Below is a small trained network, with its code and all its weights. Each question gives an input and a class and asks what happens when units are switched off, that is, made to give their printed mean instead of their output.

import numpy as np


def w(rows, s, z=0):
    codes = np.array(rows[::2]) - 128.0
    scale = np.full(codes.shape[1], s)
    scale[-1] = z or s
    return codes * scale


def f(y):
    return y / 2 * (1 + np.tanh(0.7978845608 * (y + 0.044715 * y**3)))


def log_softmax(a):
    a = a - a.max(-1, keepdims=True)
    return a - np.log(np.exp(a).sum(-1, keepdims=True))


def net(x, mask):
    res = np.array(x, float).reshape(1, 4) / 4 @ E
    y = f(res @ A[0][:, :-1].T + A[0][:, -1])
    res = res + np.where(mask, y, B[0][:, -1]) @ B[0][:, :-1]
    return log_softmax(res[-1] @ U[:, :-1].T + U[:, -1])


A, B = {}, {}
E = w([
[209,156,168,135,103,71,114,240,2,117],'x0',
[119,129,128,128,135,121,127,129,125,116],'x1',
[122,136,129,127,139,136,135,146,135,141],'x2',
[194,38,191,119,181,244,204,144,124,22],'x3',
],0.012)
A[0] = w([
[141,149,109,144,137,142,126,130,163,120,3],'n0',
[67,212,47,95,113,93,64,97,126,188,102],'n1',
[191,72,169,134,178,230,198,131,145,47,119],'n2',
[245,157,144,119,129,105,119,225,37,92,5],'n3',
[72,97,89,121,182,166,161,2,195,130,43],'n4',
[66,114,121,117,165,169,147,20,213,116,64],'n5',
[127,59,139,106,188,173,199,122,106,79,112],'n6',
[105,177,32,88,117,111,112,98,112,178,101],'n7',
[19,183,69,172,65,69,77,108,143,189,127],'n8',
[176,74,179,110,193,218,207,127,139,29,116],'n9',
[65,106,45,111,161,184,148,63,212,110,54],'n10',
[146,110,129,129,114,107,173,147,130,159,38],'n11',
[114,147,117,115,126,162,150,140,109,152,119],'n12',
],0.0089,0.004)
B[0] = w([
[122,120,135,96,165,133,120,155,120,132,124],'n0',
[117,138,90,76,174,98,74,92,156,128,234],'n1',
[151,206,75,51,179,48,70,70,188,187,230],'n2',
[32,26,210,186,29,254,217,215,29,43,228],'n3',
[96,112,176,171,95,152,186,193,97,56,219],'n4',
[113,94,202,211,50,212,175,188,43,88,216],'n5',
[138,125,118,111,159,98,91,72,146,119,192],'n6',
[164,124,99,104,188,114,133,105,136,127,194],'n7',
[198,175,96,126,149,64,85,73,185,169,252],'n8',
[179,185,45,84,177,64,65,62,178,196,234],'n9',
[83,60,184,195,72,170,216,204,82,133,213],'n10',
[154,123,117,137,112,112,163,120,113,113,125],'n11',
[108,139,106,139,131,154,132,108,107,123,128],'n12',
],0.0085,0.018)
U = w([
[134,192,2,82,213,36,70,27,192,190,250],'0',
[101,134,227,157,140,176,237,236,20,137,6],'1',
],0.007,0.0021)

Each question gives the input, the list of numbers given to net, and the class t.
The units are the neurons (one row each of A and B). Each row of codes is followed by its name. A weight is (code - 128) times the scale printed after its matrix; where a second scale follows, it is the last column's (A, B and U).
mask holds one flag per neuron, in row order. A switched-off neuron (its flag False) gives its mean, the last column of its row in B, instead of its output. The means were averaged over made-up inputs and are rounded, as every weight is.
A unit's drop is (log p(t) with every unit on - log p(t) with that unit switched off) / (log p(t) with every unit on - log p(t) with every unit switched off).
unit that matters most: the unit with the biggest drop
k most important neurons: the k neurons with the biggest drops, biggest first
drop of u: that unit's drop, to one decimal
input [-7,-4,0,-5], class 1: unit that matters most : n5
input [3,7,0,3], class 0: 2 most important neurons : [n5, n10]
input [-2,0,-2,1], class 1: 2 most important neurons : [n8, n1]
input [-8,-5,8,-7], class 1: 2 most important neurons : [n5, n10]
input [8,5,-7,-7], class 1: 3 most important neurons : [n3, n9, n2]
input [-6,-3,-5,4], class 1: 3 most important neurons : [n5, n10, n4]
input [8,7,-4,8], class 0: 3 most important neurons : [n9, n2, n5]
input [-5,-5,3,-4], class 1: drop of n9 : 0.5
input [-7,-8,4,4], class 1: drop of n5 : 0.3
input [0,-1,3,6], class 0: drop of n8 : 0.0
